Here is a tiny trained network, its code and every weight. The questions are about switching its units off for an input and a target symbol, where a switched-off unit gives its printed mean instead of its output.

import numpy as np


def w(rows, s, z=0):
    codes = np.array(rows[::2]) - 128.0
    scale = np.full(codes.shape[1], s)
    scale[-1] = z or s
    return codes * scale


def f(y):
    return y / 2 * (1 + np.tanh(0.7978845608 * (y + 0.044715 * y**3)))


def softmax(a):
    e = np.exp(a - a.max(-1, keepdims=True))
    return e / e.sum(-1, keepdims=True)


def log_softmax(a):
    a = a - a.max(-1, keepdims=True)
    return a - np.log(np.exp(a).sum(-1, keepdims=True))


def net(x, mask):
    ids = ['ΔΩαγλμστφ'.index(c) for c in x.split()]
    T = len(ids)
    res = E[ids] + P[:T]
    u = 0
    for l in range(2):
        q, k, v = (res @ M[l].T for M in (Q, K, V))
        z = softmax(np.where(np.tri(T) > 0, q @ k.T / 3**0.5, -1e9)) @ v
        res = res + np.where(mask[u], z, O[l][:, -1]) @ O[l][:, :-1]
        u += 1
        y = f(res @ A[l][:, :-1].T + A[l][:, -1])
        res = res + np.where(mask[u : u + 12], y, B[l][:, -1]) @ B[l][:, :-1]
        u += 12
    return log_softmax(res[-1] @ U[:, :-1].T + U[:, -1])


Q, K, V, O, A, B = {}, {}, {}, {}, {}, {}
E = w([
[144,124,125],'Δ',
[101,103,65],'Ω',
[133,128,122],'α',
[91,144,146],'γ',
[106,127,125],'λ',
[132,128,122],'μ',
[36,126,103],'σ',
[160,156,131],'τ',
[248,184,116],'φ',
],0.012)
P = w([
[115,167,161],'0',
[117,210,156],'1',
[216,63,5],'2',
[112,23,218],'3',
[108,254,148],'4',
[191,145,18],'5',
[117,24,216],'6',
[93,230,157],'7',
[173,160,23],'8',
],0.0073)
Q[0] = w([
[93,240,132],'0.h1',
[180,254,142],'0.h1',
[159,140,186],'0.h1',
],0.0081)
K[0] = w([
[207,234,57],'0.h1',
[191,254,180],'0.h1',
[110,199,184],'0.h1',
],0.0062)
V[0] = w([
[169,213,171],'0.h1',
[47,3,180],'0.h1',
[89,96,236],'0.h1',
],0.0046)
O[0] = w([
[93,202,135,154],'0.h1',
[170,3,179,2],'0.h1',
[137,84,204,26],'0.h1',
],0.0049,0.00077)
A[0] = w([
[254,197,111,46],'0.n1',
[88,152,101,224],'0.n2',
[147,34,207,227],'0.n3',
[246,169,93,158],'0.n4',
[77,236,208,99],'0.n5',
[195,170,210,162],'0.n6',
[236,169,83,149],'0.n7',
[133,130,103,133],'0.n8',
[79,58,133,235],'0.n9',
[86,203,56,92],'0.n10',
[167,182,204,156],'0.n11',
[155,143,36,253],'0.n12',
],0.01,0.0031)
B[0] = w([
[80,66,46,195],'0.n1',
[112,162,132,224],'0.n2',
[33,139,114,181],'0.n3',
[128,64,62,206],'0.n4',
[88,128,254,222],'0.n5',
[79,3,163,152],'0.n6',
[127,51,31,205],'0.n7',
[156,132,98,139],'0.n8',
[93,156,125,212],'0.n9',
[31,160,91,242],'0.n10',
[94,45,188,155],'0.n11',
[182,163,39,253],'0.n12',
],0.0073,0.0046)
Q[1] = w([
[2,81,187],'1.h1',
[29,43,94],'1.h1',
[240,177,66],'1.h1',
],0.005)
K[1] = w([
[5,118,69],'1.h1',
[70,235,66],'1.h1',
[230,122,190],'1.h1',
],0.0033)
V[1] = w([
[58,229,85],'1.h1',
[152,230,139],'1.h1',
[87,253,184],'1.h1',
],0.0068)
O[1] = w([
[6,151,79,254],'1.h1',
[106,254,108,101],'1.h1',
[48,204,152,152],'1.h1',
],0.0065,0.0063)
A[1] = w([
[161,159,254,138],'1.n1',
[118,140,63,197],'1.n2',
[116,74,127,124],'1.n3',
[165,42,126,191],'1.n4',
[130,66,133,121],'1.n5',
[77,121,180,129],'1.n6',
[100,104,79,113],'1.n7',
[181,63,61,10],'1.n8',
[142,58,110,155],'1.n9',
[202,135,58,163],'1.n10',
[120,147,83,194],'1.n11',
[108,152,209,125],'1.n12',
],0.0092,0.011)
B[1] = w([
[253,50,169,144],'1.n1',
[152,147,128,247],'1.n2',
[103,136,106,149],'1.n3',
[133,115,93,178],'1.n4',
[99,134,91,145],'1.n5',
[95,90,173,183],'1.n6',
[134,125,141,186],'1.n7',
[93,187,216,171],'1.n8',
[123,101,104,174],'1.n9',
[164,113,160,191],'1.n10',
[156,159,120,225],'1.n11',
[136,85,167,167],'1.n12',
],0.013)
U = w([
[238,118,91,226],'Δ',
[137,243,85,200],'Ω',
[137,123,131,3],'α',
[163,73,184,94],'γ',
[142,128,164,152],'λ',
[128,115,126,57],'μ',
[1,180,161,132],'σ',
[101,87,119,106],'τ',
[100,35,41,69],'φ',
],0.0073,0.0051)

Each question gives the input, a string of symbols that net reads in full, and the target symbol t.
The units are the heads (3 rows each of Q, K, V and O) and the neurons (one row each of A and B). Each row of codes is followed by its name. A weight is (code - 128) times the scale printed after its matrix; where a second scale follows, it is the last column's (O, A, B and U).
mask holds one flag per unit, layer by layer, with each layer's heads first. A switched-off unit (its flag False) gives its mean, the last column of its rows in O or B, instead of its output. The means were averaged over made-up inputs and are rounded, as every weight is.
A unit's drop is (log p(t) with every unit on - log p(t) with that unit switched off) / (log p(t) with every unit on - log p(t) with every unit switched off).
The circuit of an input: a set's keep is (log p(t) with only the set's units on - log p(t) with every unit switched off) / (log p(t) with every unit on - log p(t) with every unit switched off). Starting from the 12 units with the biggest drops (on a tie, the unit counted first), units are removed one at a time, each time the one whose removal leaves the highest keep (on an exact tie, the one counted first), for as long as the keep stays at least 0.8.
circuit, biggest first: the units of the circuit, biggest drop first
unit that matters most: the unit with the biggest drop
k most important neurons: the k neurons with the biggest drops, biggest first
top k neurons in layer l: the k neurons of layer l with the biggest drops, biggest first
drop when u is switched off: that unit's drop, to one decimal
input σ σ σ Ω, target σ: circuit, biggest first -> [0.n7 0.n4 1.h1 1.n1]
input φ Ω φ, target Ω: unit that matters most -> 1.n8
input φ σ φ, target Ω: 3 most important neurons -> [0.n1 1.n8 0.n7]
input γ σ Ω μ, target σ: circuit, biggest first -> [0.n3 1.n1]
input γ σ φ λ, target φ: 2 most important neurons -> [0.n1 0.n7]
input φ σ γ φ σ Δ λ, target σ: circuit, biggest first -> [0.n3 0.h1 1.h1 1.n1]
input σ γ σ Δ, target σ: circuit, biggest first -> [0.n3 1.n1]
input λ λ λ σ τ, target σ: 2 most important neurons -> [0.n5 1.n1]
input α σ γ λ φ Ω σ, target φ: top 4 neurons in layer 0 -> [0.n1 0.n10 0.n7 0.n4]
input φ σ μ Ω, target σ: top 2 neurons in layer 1 -> [1.n1 1.n10]
input λ σ σ σ Δ γ φ γ, target γ: 2 most important neurons -> [1.n1 0.n5]
input τ σ γ, target Δ: top 2 neurons in layer 1 -> [1.n8 1.n10]
input Δ φ σ λ, target φ: 2 most important neurons -> [0.n1 0.n10]
input σ σ φ μ, target φ: top 2 neurons in layer 0 -> [0.n1 0.n7]
input σ φ φ μ φ σ σ γ, target γ: top 3 neurons in layer 0 -> [0.n5 0.n1 0.n7]
input γ μ σ φ σ μ γ σ τ, target Δ: top neuron in layer 1 -> [1.n10]
input φ σ μ μ μ σ σ τ Ω, target Δ: 2 most important neurons -> [1.n10 0.n12]
input Ω σ φ γ, target φ: 3 most important neurons -> [0.n1 0.n7 0.n4]
input τ φ λ σ, target φ: 2 most important neurons -> [0.n10 0.n1]
input Ω σ σ γ, target σ: top 2 neurons in layer 0 -> [0.n3 0.n5]
input τ μ σ, target Δ: most important neuron -> [1.n8]
input γ φ σ Ω, target φ: drop when 0.n10 is switched off -> 0.2
input σ σ γ σ σ α α, target σ: drop when 1.h1 is switched off -> 0.2
input σ μ γ Ω φ Δ, target Δ: drop when 1.n6 is switched off -> 0.0
input σ Ω α γ φ, target φ: drop when 0.n5 is switched off -> 0.1
